Below is a small trained network, with its code and all its weights. Each question gives an input and a class and asks what happens when units are switched off, that is, made to give their printed mean instead of their output.

import numpy as np


def w(rows, s, z=0):
    codes = np.array(rows[::2]) - 128.0
    scale = np.full(codes.shape[1], s)
    scale[-1] = z or s
    return codes * scale


def norm(h):
    return h / np.sqrt((h * h).mean(-1, keepdims=True) + 1e-5)


def f(y):
    return y / 2 * (1 + np.tanh(0.7978845608 * (y + 0.044715 * y**3)))


def log_softmax(a):
    a = a - a.max(-1, keepdims=True)
    return a - np.log(np.exp(a).sum(-1, keepdims=True))


def net(x, mask):
    res = np.array(x, float).reshape(1, 5) / 4 @ E
    u = 0
    for l in range(4):
        y = f(norm(res) @ A[l][:, :-1].T + A[l][:, -1])
        res = res + np.where(mask[u : u + 9], y, B[l][:, -1]) @ B[l][:, :-1]
        u += 9
    return log_softmax(norm(res)[-1] @ U[:, :-1].T + U[:, -1])


A, B = {}, {}
E = w([
[30,75,56,215,154,63],'x0',
[129,127,128,129,127,128],'x1',
[142,1,53,52,79,146],'x2',
[95,76,198,229,69,222],'x3',
[130,127,129,128,128,127],'x4',
],0.003)
A[0] = w([
[104,67,175,143,154,183,54],'L0N1',
[86,224,201,159,150,88,250],'L0N2',
[127,174,90,117,54,137,121],'L0N3',
[3,72,53,222,169,58,223],'L0N4',
[183,135,97,168,106,114,128],'L0N5',
[33,144,183,167,151,210,50],'L0N6',
[190,168,199,128,22,168,87],'L0N7',
[171,112,6,4,184,113,87],'L0N8',
[182,82,65,65,129,118,40],'L0N9',
],0.0042,0.0021)
B[0] = w([
[180,125,100,158,102,170,130],'L0N1',
[125,199,133,154,225,144,201],'L0N2',
[155,100,165,126,149,76,128],'L0N3',
[47,83,105,177,183,84,252],'L0N4',
[123,130,131,127,129,133,128],'L0N5',
[212,80,208,166,110,79,145],'L0N6',
[89,201,77,153,95,55,162],'L0N7',
[130,48,253,102,128,124,202],'L0N8',
[85,89,183,87,124,106,146],'L0N9',
],0.0038,0.0042)
A[1] = w([
[177,105,106,77,79,200,108],'L1N1',
[135,80,146,83,77,199,109],'L1N2',
[144,169,106,216,109,169,122],'L1N3',
[202,224,171,137,125,126,130],'L1N4',
[151,72,53,129,83,98,129],'L1N5',
[155,92,58,136,85,166,118],'L1N6',
[117,164,80,66,196,133,114],'L1N7',
[134,253,189,213,205,109,2],'L1N8',
[80,184,134,168,108,167,118],'L1N9',
],0.0058,0.0066)
B[1] = w([
[160,178,141,183,66,47,164],'L1N1',
[179,239,93,158,86,85,179],'L1N2',
[122,113,234,62,147,116,184],'L1N3',
[104,75,113,93,133,253,250],'L1N4',
[85,150,138,95,68,167,171],'L1N5',
[106,170,110,111,71,142,135],'L1N6',
[131,140,143,83,185,134,149],'L1N7',
[137,72,91,100,42,95,235],'L1N8',
[182,71,166,101,121,86,157],'L1N9',
],0.0049,0.0025)
A[2] = w([
[153,44,179,87,178,148,83],'L2N1',
[91,192,64,127,121,78,9],'L2N2',
[117,107,184,160,72,49,74],'L2N3',
[65,108,2,229,106,59,36],'L2N4',
[137,102,85,188,38,221,123],'L2N5',
[98,131,4,159,189,112,23],'L2N6',
[222,183,142,39,25,145,111],'L2N7',
[130,116,40,104,214,42,63],'L2N8',
[127,173,44,140,85,23,38],'L2N9',
],0.0055,0.0016)
B[2] = w([
[138,231,148,167,115,177,178],'L2N1',
[136,149,179,104,109,140,116],'L2N2',
[153,112,60,100,214,155,157],'L2N3',
[239,123,134,78,99,232,217],'L2N4',
[65,220,137,122,31,156,175],'L2N5',
[201,197,158,102,91,78,156],'L2N6',
[193,98,126,206,193,21,255],'L2N7',
[67,254,195,127,36,112,176],'L2N8',
[117,175,216,62,146,206,135],'L2N9',
],0.0043,0.0039)
A[3] = w([
[108,140,47,192,32,159,78],'L3N1',
[188,95,65,18,58,157,121],'L3N2',
[137,205,133,11,98,116,106],'L3N3',
[224,198,124,167,183,84,2],'L3N4',
[56,109,56,94,137,80,99],'L3N5',
[39,99,83,62,71,150,105],'L3N6',
[121,198,98,59,254,140,109],'L3N7',
[155,186,173,141,116,205,99],'L3N8',
[167,93,58,113,187,73,116],'L3N9',
],0.0061,0.003)
B[3] = w([
[162,116,18,142,101,114,192],'L3N1',
[106,180,150,202,204,109,193],'L3N2',
[146,24,145,224,150,157,205],'L3N3',
[25,85,116,92,106,144,203],'L3N4',
[141,193,228,54,88,114,151],'L3N5',
[48,72,183,40,132,157,192],'L3N6',
[148,149,2,114,99,160,250],'L3N7',
[135,149,153,45,109,133,193],'L3N8',
[170,67,120,76,178,153,164],'L3N9',
],0.0054,0.0025)
U = w([
[177,154,17,64,188,214,198],'0',
[175,175,234,103,95,203,151],'1',
[63,251,91,139,171,64,189],'2',
[99,77,174,249,211,122,153],'3',
[210,41,121,91,201,32,149],'4',
[201,172,87,204,42,67,73],'5',
[44,88,203,23,140,92,100],'6',
[60,48,52,136,61,207,2],'7',
],0.018,0.0018)

Each question gives the input, the list of numbers given to net, and the class t.
The units are the neurons (one row each of A and B). Each row of codes is followed by its name. A weight is (code - 128) times the scale printed after its matrix; where a second scale follows, it is the last column's (A, B and U).
mask holds one flag per neuron, layer by layer. A switched-off neuron (its flag False) gives its mean, the last column of its row in B, instead of its output. The means were averaged over made-up inputs and are rounded, as every weight is.
A unit's drop is (log p(t) with every unit on - log p(t) with that unit switched off) / (log p(t) with every unit on - log p(t) with every unit switched off).
The circuit of an input: a set's keep is (log p(t) with only the set's units on - log p(t) with every unit switched off) / (log p(t) with every unit on - log p(t) with every unit switched off). Starting from the 12 units with the biggest drops (on a tie, the unit counted first), units are removed one at a time, each time the one whose removal leaves the highest keep (on an exact tie, the one counted first), for as long as the keep stays at least 0.8.
units of the circuit, in order: the units of the circuit, biggest drop first
unit that matters most: the unit with the biggest drop
top k neurons: the k neurons with the biggest drops, biggest first
top k neurons in layer l: the k neurons of layer l with the biggest drops, biggest first
drop of u: that unit's drop, to one decimal
input [-6,-7,6,0,-1], class 4: units of the circuit, in order : (L2N7)
input [1,-5,6,0,3], class 6: units of the circuit, in order : (L3N6, L1N5)
input [1,4,0,0,-5], class 2: top 2 neurons in layer 1 : (L1N8, L1N2)
input [0,4,-2,-5,-3], class 0: top 2 neurons : (L0N4, L3N7)
input [0,8,2,7,-5], class 5: top 3 neurons : (L0N4, L1N4, L1N2)
input [-3,-2,1,-5,0], class 4: top 2 neurons : (L0N8, L0N4)
input [4,2,-1,0,-6], class 2: top 3 neurons : (L0N4, L2N8, L0N8)
input [-8,-2,1,3,-3], class 5: top 3 neurons : (L1N1, L0N2, L2N7)
input [-3,0,8,0,4], class 4: top 2 neurons : (L2N7, L0N8)
input [2,-2,1,-7,-6], class 6: top 2 neurons in layer 0 : (L0N8, L0N2)
input [0,-8,-6,0,-6], class 0: top 2 neurons in layer 0 : (L0N2, L0N4)
input [-3,-8,7,0,6], class 4: top 3 neurons : (L2N7, L0N8, L0N9)
input [6,-7,8,-1,0], class 6: top 2 neurons : (L3N6, L3N5)
input [-2,4,-4,-8,4], class 0: unit that matters most : L3N7
input [-8,-5,3,-4,-2], class 4: drop of L2N7 : 0.1
input [-2,-1,-1,-8,2], class 0: drop of L3N7 : 2.0
input [-1,2,-5,-8,7], class 0: drop of L3N7 : 0.2
